Below is a small trained network, with its code and all its weights. Each question gives an input and a class and asks what happens when units are switched off, that is, made to give their printed mean instead of their output.

import numpy as np


def w(rows, s, z=0):
    codes = np.array(rows[::2]) - 128.0
    scale = np.full(codes.shape[1], s)
    scale[-1] = z or s
    return codes * scale


def f(y):
    return y / 2 * (1 + np.tanh(0.7978845608 * (y + 0.044715 * y**3)))


def log_softmax(a):
    a = a - a.max(-1, keepdims=True)
    return a - np.log(np.exp(a).sum(-1, keepdims=True))


def net(x, mask):
    res = np.array(x, float).reshape(1, 6) / 4 @ E
    y = f(res @ A[0][:, :-1].T + A[0][:, -1])
    res = res + np.where(mask, y, B[0][:, -1]) @ B[0][:, :-1]
    return log_softmax(res[-1] @ U[:, :-1].T + U[:, -1])


A, B = {}, {}
E = w([
[121,27,184,134,81,200],'x0',
[246,149,143,218,162,159],'x1',
[117,129,126,131,138,145],'x2',
[130,127,132,135,121,113],'x3',
[140,125,130,119,124,118],'x4',
[98,189,241,93,144,120],'x5',
],0.012)
A[0] = w([
[217,76,65,169,182,145,154],'n0',
[98,71,129,110,100,69,206],'n1',
[119,75,133,145,82,130,196],'n2',
[147,56,94,172,123,144,155],'n3',
[86,180,97,103,189,62,219],'n4',
[55,129,49,74,142,41,253],'n5',
[130,148,186,148,133,127,153],'n6',
[143,75,89,109,99,156,104],'n7',
[15,150,249,53,122,75,157],'n8',
[166,164,207,152,181,148,85],'n9',
[118,196,131,104,158,99,106],'n10',
[171,179,168,161,179,123,162],'n11',
[175,195,75,170,172,98,136],'n12',
[105,80,108,92,108,153,210],'n13',
[92,106,17,140,145,99,189],'n14',
[209,123,111,84,131,104,166],'n15',
[75,138,68,120,124,137,205],'n16',
[154,140,8,177,124,61,194],'n17',
[150,109,208,190,140,175,149],'n18',
[74,55,156,89,74,126,142],'n19',
[173,78,228,113,68,186,117],'n20',
],0.013,0.0051)
B[0] = w([
[145,103,143,191,138,183,202],'n0',
[84,61,144,103,141,145,177],'n1',
[96,49,146,172,115,89,174],'n2',
[134,41,145,184,62,155,184],'n3',
[180,178,102,51,128,164,198],'n4',
[177,64,118,1,99,141,223],'n5',
[151,149,132,39,144,103,159],'n6',
[88,130,130,187,66,123,166],'n7',
[113,181,210,116,148,196,254],'n8',
[186,167,88,98,134,25,173],'n9',
[219,169,143,130,22,147,168],'n10',
[145,187,59,168,135,61,176],'n11',
[107,141,60,176,157,176,185],'n12',
[84,92,134,129,105,67,181],'n13',
[127,25,101,60,183,55,193],'n14',
[127,134,99,157,172,126,149],'n15',
[118,108,113,52,152,104,171],'n16',
[120,94,93,136,197,174,203],'n17',
[168,46,121,122,195,60,189],'n18',
[33,160,137,145,102,127,204],'n19',
[128,58,185,112,177,96,207],'n20',
],0.0096,0.02)
U = w([
[147,70,119,63,166,55,251],'0',
[109,132,55,166,158,169,181],'1',
[20,90,82,129,7,83,86],'2',
[181,85,172,211,73,130,35],'3',
[148,173,137,73,71,179,80],'4',
[159,212,90,144,101,51,68],'5',
[62,129,206,130,142,146,69],'6',
],0.013,0.0028)

Each question gives the input, the list of numbers given to net, and the class t.
The units are the neurons (one row each of A and B). Each row of codes is followed by its name. A weight is (code - 128) times the scale printed after its matrix; where a second scale follows, it is the last column's (A, B and U).
mask holds one flag per neuron, in row order. A switched-off neuron (its flag False) gives its mean, the last column of its row in B, instead of its output. The means were averaged over made-up inputs and are rounded, as every weight is.
A unit's drop is (log p(t) with every unit on - log p(t) with that unit switched off) / (log p(t) with every unit on - log p(t) with every unit switched off).
The circuit of an input: a set's keep is (log p(t) with only the set's units on - log p(t) with every unit switched off) / (log p(t) with every unit on - log p(t) with every unit switched off). Starting from the 12 units with the biggest drops (on a tie, the unit counted first), units are removed one at a time, each time the one whose removal leaves the highest keep (on an exact tie, the one counted first), for as long as the keep stays at least 0.8.
circuit, biggest first: the units of the circuit, biggest drop first
most important unit: the unit with the biggest drop
top k neurons: the k neurons with the biggest drops, biggest first
drop when u is switched off: that unit's drop, to one decimal
input [-5,1,7,-8,-8,-6], class 1: most important unit -> n12
input [-6,1,-4,2,6,-8], class 1: top 2 neurons -> [n12 n17]
input [8,1,-5,6,-4,-1], class 3: top 2 neurons -> [n20 n18]
input [7,0,-5,-8,-5,3], class 6: top 2 neurons -> [n5 n14]
input [1,-5,8,-6,-8,-7], class 2: top 2 neurons -> [n7 n18]
input [6,1,5,2,6,0], class 3: top 2 neurons -> [n14 n5]
input [1,8,3,-6,-2,-6], class 3: top 3 neurons -> [n3 n0 n4]
input [-6,1,6,2,4,2], class 5: top 2 neurons -> [n11 n8]
input [-4,1,2,1,-3,-7], class 1: top 3 neurons -> [n12 n17 n0]
input [2,0,4,-6,8,5], class 6: top 3 neurons -> [n5 n8 n14]
input [-8,8,-8,3,-3,-5], class 1: drop when n4 is switched off -> 0.0
input [-7,1,-4,2,-5,4], class 5: drop when n11 is switched off -> 0.3
input [-2,0,1,2,7,8], class 4: drop when n8 is switched off -> 0.5
input [8,-8,2,3,-6,3], class 6: circuit, biggest first -> [n8]
